Below is a small trained network, with its code and all its weights. Each question gives an input and a class and asks what happens when units are switched off, that is, made to give their printed mean instead of their output.

import numpy as np


def w(rows, s, z=0):
    codes = np.array(rows[::2]) - 128.0
    scale = np.full(codes.shape[1], s)
    scale[-1] = z or s
    return codes * scale


def f(y):
    return y / 2 * (1 + np.tanh(0.7978845608 * (y + 0.044715 * y**3)))


def log_softmax(a):
    a = a - a.max(-1, keepdims=True)
    return a - np.log(np.exp(a).sum(-1, keepdims=True))


def net(x, mask):
    res = np.array(x, float).reshape(1, 7) / 4 @ E
    y = f(res @ A[0][:, :-1].T + A[0][:, -1])
    res = res + np.where(mask, y, B[0][:, -1]) @ B[0][:, :-1]
    return log_softmax(res[-1] @ U[:, :-1].T + U[:, -1])


A, B = {}, {}
E = w([
[206,167,96,209,61],'x0',
[79,193,208,194,144],'x1',
[179,82,189,77,43],'x2',
[119,254,169,105,151],'x3',
[71,216,12,104,119],'x4',
[158,201,73,65,94],'x5',
[25,103,77,198,117],'x6',
],0.0073)
A[0] = w([
[125,112,178,132,139,141],'n1',
[96,128,93,128,141,111],'n2',
[117,131,173,144,185,125],'n3',
[166,121,60,151,7,195],'n4',
[186,184,184,107,66,178],'n5',
[176,102,104,131,144,130],'n6',
[84,129,81,177,171,171],'n7',
[136,192,100,90,121,127],'n8',
[169,111,115,71,129,128],'n9',
[167,122,82,119,152,146],'n10',
[154,81,114,133,166,123],'n11',
[150,159,165,238,111,254],'n12',
[192,113,151,61,104,138],'n13',
[69,90,73,94,151,146],'n14',
],0.013,0.0037)
B[0] = w([
[116,118,129,64,100,175],'n1',
[55,173,133,135,136,166],'n2',
[129,79,133,103,97,180],'n3',
[134,58,101,1,10,252],'n4',
[83,135,100,119,205,225],'n5',
[153,145,156,67,96,165],'n6',
[111,121,116,187,194,233],'n7',
[95,183,102,92,92,186],'n8',
[139,177,152,136,172,188],'n9',
[178,191,194,160,69,164],'n10',
[143,163,128,146,67,170],'n11',
[90,29,69,102,193,254],'n12',
[163,181,118,83,191,228],'n13',
[88,202,148,195,182,220],'n14',
],0.0086,0.0085)
U = w([
[63,251,92,133,120,28],'0',
[72,56,103,97,45,245],'1',
[222,163,204,126,126,76],'2',
[133,155,207,248,128,2],'3',
[65,149,105,165,254,197],'4',
],0.008,0.0034)

Each question gives the input, the list of numbers given to net, and the class t.
The units are the neurons (one row each of A and B). Each row of codes is followed by its name. A weight is (code - 128) times the scale printed after its matrix; where a second scale follows, it is the last column's (A, B and U).
mask holds one flag per neuron, in row order. A switched-off neuron (its flag False) gives its mean, the last column of its row in B, instead of its output. The means were averaged over made-up inputs and are rounded, as every weight is.
A unit's drop is (log p(t) with every unit on - log p(t) with that unit switched off) / (log p(t) with every unit on - log p(t) with every unit switched off).
The circuit of an input: a set's keep is (log p(t) with only the set's units on - log p(t) with every unit switched off) / (log p(t) with every unit on - log p(t) with every unit switched off). Starting from the 12 units with the biggest drops (on a tie, the unit counted first), units are removed one at a time, each time the one whose removal leaves the highest keep (on an exact tie, the one counted first), for as long as the keep stays at least 0.8.
circuit, biggest first: the units of the circuit, biggest drop first
k most important neurons: the k neurons with the biggest drops, biggest first
drop when u is switched off: that unit's drop, to one decimal
input [7,4,-1,0,8,0,1], class 1: circuit, biggest first -> [n4]
input [-1,6,8,-1,5,-7,-7], class 4: 2 most important neurons -> [n4, n5]
input [5,4,-8,4,-3,8,-7], class 4: 2 most important neurons -> [n5, n12]
input [-5,-2,4,2,-7,7,1], class 4: 3 most important neurons -> [n4, n5, n10]
input [5,-2,-4,-4,-2,-8,-5], class 1: circuit, biggest first -> [n14, n13]
input [4,6,-3,7,-4,8,-5], class 4: 3 most important neurons -> [n5, n12, n4]
input [-3,-6,-5,-5,-5,5,7], class 0: circuit, biggest first -> [n12, n14]
input [-2,3,-2,1,-2,-5,-4], class 1: circuit, biggest first -> [n14, n3]
input [4,-6,-1,-2,8,8,3], class 1: 2 most important neurons -> [n4, n13]
input [-4,-5,1,2,-1,5,-2], class 0: circuit, biggest first -> [n12, n8]
input [-8,1,5,5,-5,-7,8], class 1: 2 most important neurons -> [n3, n1]
input [5,0,8,4,-5,-8,-5], class 4: 2 most important neurons -> [n5, n12]
input [3,7,7,-2,5,-8,-8], class 4: 3 most important neurons -> [n5, n4, n12]
input [8,7,6,-2,8,-1,0], class 1: circuit, biggest first -> [n4]
input [-1,8,8,2,-4,7,4], class 4: 2 most important neurons -> [n5, n4]
input [5,0,0,1,2,1,6], class 1: drop when n4 is switched off -> 0.4
input [7,1,1,8,-3,-3,3], class 4: drop when n5 is switched off -> 0.3
input [7,-8,-2,-3,2,-2,-7], class 2: drop when n9 is switched off -> 0.4
input [-8,-2,3,0,-6,-5,-3], class 2: drop when n4 is switched off -> 0.3
input [0,6,7,7,-1,-8,-3], class 4: circuit, biggest first -> [n5]
